Below are the code and all the weights of a small trained network. Each question names an input and a class and asks about switching units off, where a switched-off unit gives its printed mean instead of its output.

import numpy as np


def w(rows, s, z=0):
    codes = np.array(rows[::2]) - 128.0
    scale = np.full(codes.shape[1], s)
    scale[-1] = z or s
    return codes * scale


def f(y):
    return np.maximum(y, 0)


def log_softmax(a):
    a = a - a.max(-1, keepdims=True)
    return a - np.log(np.exp(a).sum(-1, keepdims=True))


def net(x, mask):
    res = np.array(x, float).reshape(1, 4) / 4 @ E
    y = f(res @ A[0][:, :-1].T + A[0][:, -1])
    res = res + np.where(mask, y, B[0][:, -1]) @ B[0][:, :-1]
    return log_softmax(res[-1] @ U[:, :-1].T + U[:, -1])


A, B = {}, {}
E = w([
[173,86,65,3,147,86,161,134,89,52,131],'x0',
[139,71,202,95,184,52,83,199,131,200,86],'x1',
[188,183,109,174,196,189,40,204,52,50,114],'x2',
[212,104,119,131,210,150,100,79,233,160,203],'x3',
],0.0075)
A[0] = w([
[73,184,209,244,102,171,99,139,150,196,104,116],'neuron 0',
[196,190,99,172,210,198,14,226,56,46,95,58],'neuron 1',
[148,62,191,93,190,60,68,199,122,178,88,4],'neuron 2',
[18,152,146,137,25,99,177,177,51,125,31,98],'neuron 3',
[163,74,69,36,141,91,161,152,97,60,123,114],'neuron 4',
[63,65,141,83,66,63,215,52,186,189,137,9],'neuron 5',
[127,183,53,143,95,196,173,66,118,74,196,81],'neuron 6',
[226,87,118,143,220,156,101,52,240,182,254,96],'neuron 7',
[125,182,46,142,84,203,168,57,126,63,182,66],'neuron 8',
[174,82,55,31,153,78,156,145,90,69,115,112],'neuron 9',
[146,64,191,96,192,67,85,206,129,177,85,50],'neuron 10',
],0.0061,0.002)
B[0] = w([
[40,73,51,251,205,94,15,5,140,157,208,205],'neuron 0',
[228,56,184,50,8,232,223,138,159,248,218,245],'neuron 1',
[160,176,217,212,130,67,213,36,140,99,56,201],'neuron 2',
[184,49,82,86,139,241,52,175,47,15,82,213],'neuron 3',
[64,86,79,223,187,109,48,15,148,170,198,200],'neuron 4',
[224,43,170,72,29,229,188,140,115,196,192,218],'neuron 5',
[157,205,211,195,150,61,200,53,158,108,52,192],'neuron 6',
[168,47,89,61,139,228,47,221,12,1,41,254],'neuron 7',
[172,183,212,200,149,69,191,44,153,95,67,195],'neuron 8',
[57,83,82,235,179,107,61,15,154,171,193,205],'neuron 9',
[175,188,200,210,139,90,192,35,154,84,59,203],'neuron 10',
],0.0054,0.0096)
U = w([
[183,92,168,82,22,168,200,140,140,223,232,114],'0',
[146,195,203,167,154,83,198,75,149,91,2,118],'1',
[54,105,55,178,197,108,49,67,143,165,234,118],'2',
[147,84,83,85,139,170,69,194,64,15,21,133],'3',
[109,177,103,104,149,104,136,159,157,142,143,247],'4',
[65,196,112,83,135,77,136,196,162,140,143,102],'5',
[91,176,87,100,144,94,151,182,152,154,129,98],'6',
[90,176,110,88,147,99,141,210,145,140,134,96],'7',
],0.009,0.012)

Each question gives the input, the list of numbers given to net, and the class t.
The units are the neurons (one row each of A and B). Each row of codes is followed by its name. A weight is (code - 128) times the scale printed after its matrix; where a second scale follows, it is the last column's (A, B and U).
mask holds one flag per neuron, in row order. A switched-off neuron (its flag False) gives its mean, the last column of its row in B, instead of its output. The means were averaged over made-up inputs and are rounded, as every weight is.
A unit's drop is (log p(t) with every unit on - log p(t) with that unit switched off) / (log p(t) with every unit on - log p(t) with every unit switched off).
most important unit: the unit with the biggest drop
k most important neurons: the k neurons with the biggest drops, biggest first
drop when u is switched off: that unit's drop, to one decimal
input [-4,-5,-5,-7], class 3: most important unit -> neuron 3
input [7,6,-2,7], class 2: 3 most important neurons -> (neuron 9; neuron 4; neuron 3)
input [-7,0,-6,5], class 2: 2 most important neurons -> (neuron 0; neuron 1)
input [-7,8,1,8], class 1: 2 most important neurons -> (neuron 2; neuron 10)
input [-6,5,-4,-2], class 2: 2 most important neurons -> (neuron 0; neuron 1)
input [-4,0,4,3], class 0: 3 most important neurons -> (neuron 1; neuron 9; neuron 4)
input [3,1,2,0], class 4: 4 most important neurons -> (neuron 0; neuron 5; neuron 7; neuron 3)
input [8,0,8,-6], class 0: 2 most important neurons -> (neuron 1; neuron 0)
input [4,-8,6,2], class 1: 3 most important neurons -> (neuron 6; neuron 8; neuron 5)
input [-3,2,-2,5], class 3: 2 most important neurons -> (neuron 7; neuron 1)
input [-7,5,3,-7], class 2: 2 most important neurons -> (neuron 0; neuron 7)
input [8,4,6,2], class 2: 2 most important neurons -> (neuron 9; neuron 4)
input [-1,6,4,0], class 1: drop when neuron 5 is switched off -> 0.3
input [-7,1,4,8], class 3: drop when neuron 9 is switched off -> 0.2
input [-2,7,3,-2], class 1: drop when neuron 7 is switched off -> 0.0
input [-6,0,-4,-7], class 3: most important unit -> neuron 3
